Below are the code and all the weights of a small trained network. Each question names an input and a class and asks about switching units off, where a switched-off unit gives its printed mean instead of its output.

import numpy as np


def w(rows, s, z=0):
    codes = np.array(rows[::2]) - 128.0
    scale = np.full(codes.shape[1], s)
    scale[-1] = z or s
    return codes * scale


def f(y):
    return y / 2 * (1 + np.tanh(0.7978845608 * (y + 0.044715 * y**3)))


def log_softmax(a):
    a = a - a.max(-1, keepdims=True)
    return a - np.log(np.exp(a).sum(-1, keepdims=True))


def net(x, mask):
    res = np.array(x, float).reshape(1, 6) / 4 @ E
    y = f(res @ A[0][:, :-1].T + A[0][:, -1])
    res = res + np.where(mask, y, B[0][:, -1]) @ B[0][:, :-1]
    return log_softmax(res[-1] @ U[:, :-1].T + U[:, -1])


A, B = {}, {}
E = w([
[179,97,92,40,182,146,106,127,203,137],'x0',
[227,97,185,172,129,114,196,107,186,150],'x1',
[152,124,120,131,121,140,110,109,113,119],'x2',
[127,146,135,100,110,112,133,114,127,126],'x3',
[131,145,127,94,106,110,135,97,124,139],'x4',
[63,57,107,132,171,82,192,73,137,9],'x5',
],0.012)
A[0] = w([
[199,171,182,124,76,207,118,156,129,190,45],'n1',
[95,173,51,155,187,113,66,110,67,172,138],'n2',
[196,84,178,208,103,72,180,75,166,164,60],'n3',
[167,157,166,141,80,187,129,160,149,216,85],'n4',
[187,96,106,134,133,139,243,116,179,177,71],'n5',
[204,101,146,38,179,144,94,153,213,101,115],'n6',
[210,177,220,169,163,166,204,98,181,108,42],'n7',
[109,62,129,162,102,88,152,36,184,51,82],'n8',
[133,106,131,152,118,180,198,64,176,76,97],'n9',
[191,139,254,153,155,187,183,80,169,145,60],'n10',
[214,107,87,80,196,125,139,144,134,149,11],'n11',
[164,49,113,94,150,141,117,112,179,157,47],'n12',
[155,113,159,253,25,90,163,112,57,130,5],'n13',
[120,168,196,238,75,114,166,121,94,122,64],'n14',
[155,74,160,151,165,89,165,104,122,50,92],'n15',
],0.0089,0.0033)
B[0] = w([
[151,47,43,157,103,80,224,204,181,165,245],'n1',
[82,164,86,106,66,129,80,146,127,74,224],'n2',
[91,139,105,82,101,210,30,121,148,80,234],'n3',
[137,47,77,147,91,28,170,235,160,112,238],'n4',
[97,118,148,116,171,147,66,73,116,111,214],'n5',
[113,222,198,119,180,126,138,74,25,137,255],'n6',
[47,187,95,128,53,170,91,38,143,42,222],'n7',
[186,58,90,158,114,87,202,188,186,102,248],'n8',
[138,80,79,109,132,155,147,195,178,59,202],'n9',
[61,108,66,124,70,177,80,96,156,57,221],'n10',
[165,205,197,165,151,88,207,87,75,94,195],'n11',
[171,118,254,156,160,140,159,98,117,167,192],'n12',
[108,189,169,139,198,74,192,53,76,190,230],'n13',
[141,186,202,84,187,106,119,68,46,196,224],'n14',
[168,125,103,198,133,129,199,168,170,111,226],'n15',
],0.0085,0.0096)
U = w([
[221,19,31,162,117,41,227,235,131,154,77],'0',
[70,143,19,65,82,211,30,148,50,90,253],'1',
[202,176,194,132,247,90,182,100,2,220,55],'2',
],0.0069,0.0028)

Each question gives the input, the list of numbers given to net, and the class t.
The units are the neurons (one row each of A and B). Each row of codes is followed by its name. A weight is (code - 128) times the scale printed after its matrix; where a second scale follows, it is the last column's (A, B and U).
mask holds one flag per neuron, in row order. A switched-off neuron (its flag False) gives its mean, the last column of its row in B, instead of its output. The means were averaged over made-up inputs and are rounded, as every weight is.
A unit's drop is (log p(t) with every unit on - log p(t) with that unit switched off) / (log p(t) with every unit on - log p(t) with every unit switched off).
The circuit of an input: a set's keep is (log p(t) with only the set's units on - log p(t) with every unit switched off) / (log p(t) with every unit on - log p(t) with every unit switched off). Starting from the 12 units with the biggest drops (on a tie, the unit counted first), units are removed one at a time, each time the one whose removal leaves the highest keep (on an exact tie, the one counted first), for as long as the keep stays at least 0.8.
circuit, biggest first: the units of the circuit, biggest drop first
k most important neurons: the k neurons with the biggest drops, biggest first
drop of u: that unit's drop, to one decimal
input [-8,8,7,7,5,4], class 1: circuit, biggest first	(n3)
input [5,-2,-5,-2,8,4], class 2: 2 most important neurons	(n1, n4)
input [2,3,-1,2,3,2], class 1: 2 most important neurons	(n1, n4)
input [5,2,5,6,6,-6], class 0: 2 most important neurons	(n1, n4)
input [7,8,-8,-1,-6,-2], class 1: 3 most important neurons	(n10, n7, n3)
input [8,5,4,-4,2,4], class 2: 2 most important neurons	(n6, n12)
input [-6,7,7,5,3,-4], class 1: 2 most important neurons	(n3, n10)
input [7,5,1,-8,0,5], class 2: 2 most important neurons	(n6, n12)
input [8,-4,-7,-2,-4,-7], class 2: 4 most important neurons	(n6, n11, n8, n12)
input [-7,-4,0,-5,8,7], class 0: 3 most important neurons	(n8, n6, n15)
input [7,8,2,8,8,7], class 1: 2 most important neurons	(n3, n7)
input [4,0,-4,3,-5,-3], class 2: 2 most important neurons	(n6, n8)
input [-1,-6,3,3,-1,7], class 0: drop of n8	0.2
input [-7,-7,6,-2,-2,8], class 0: circuit, biggest first	(n8)
input [4,4,-2,-3,3,-1], class 1: drop of n3	0.2
input [0,-6,-4,5,-2,-6], class 0: drop of n6	0.1
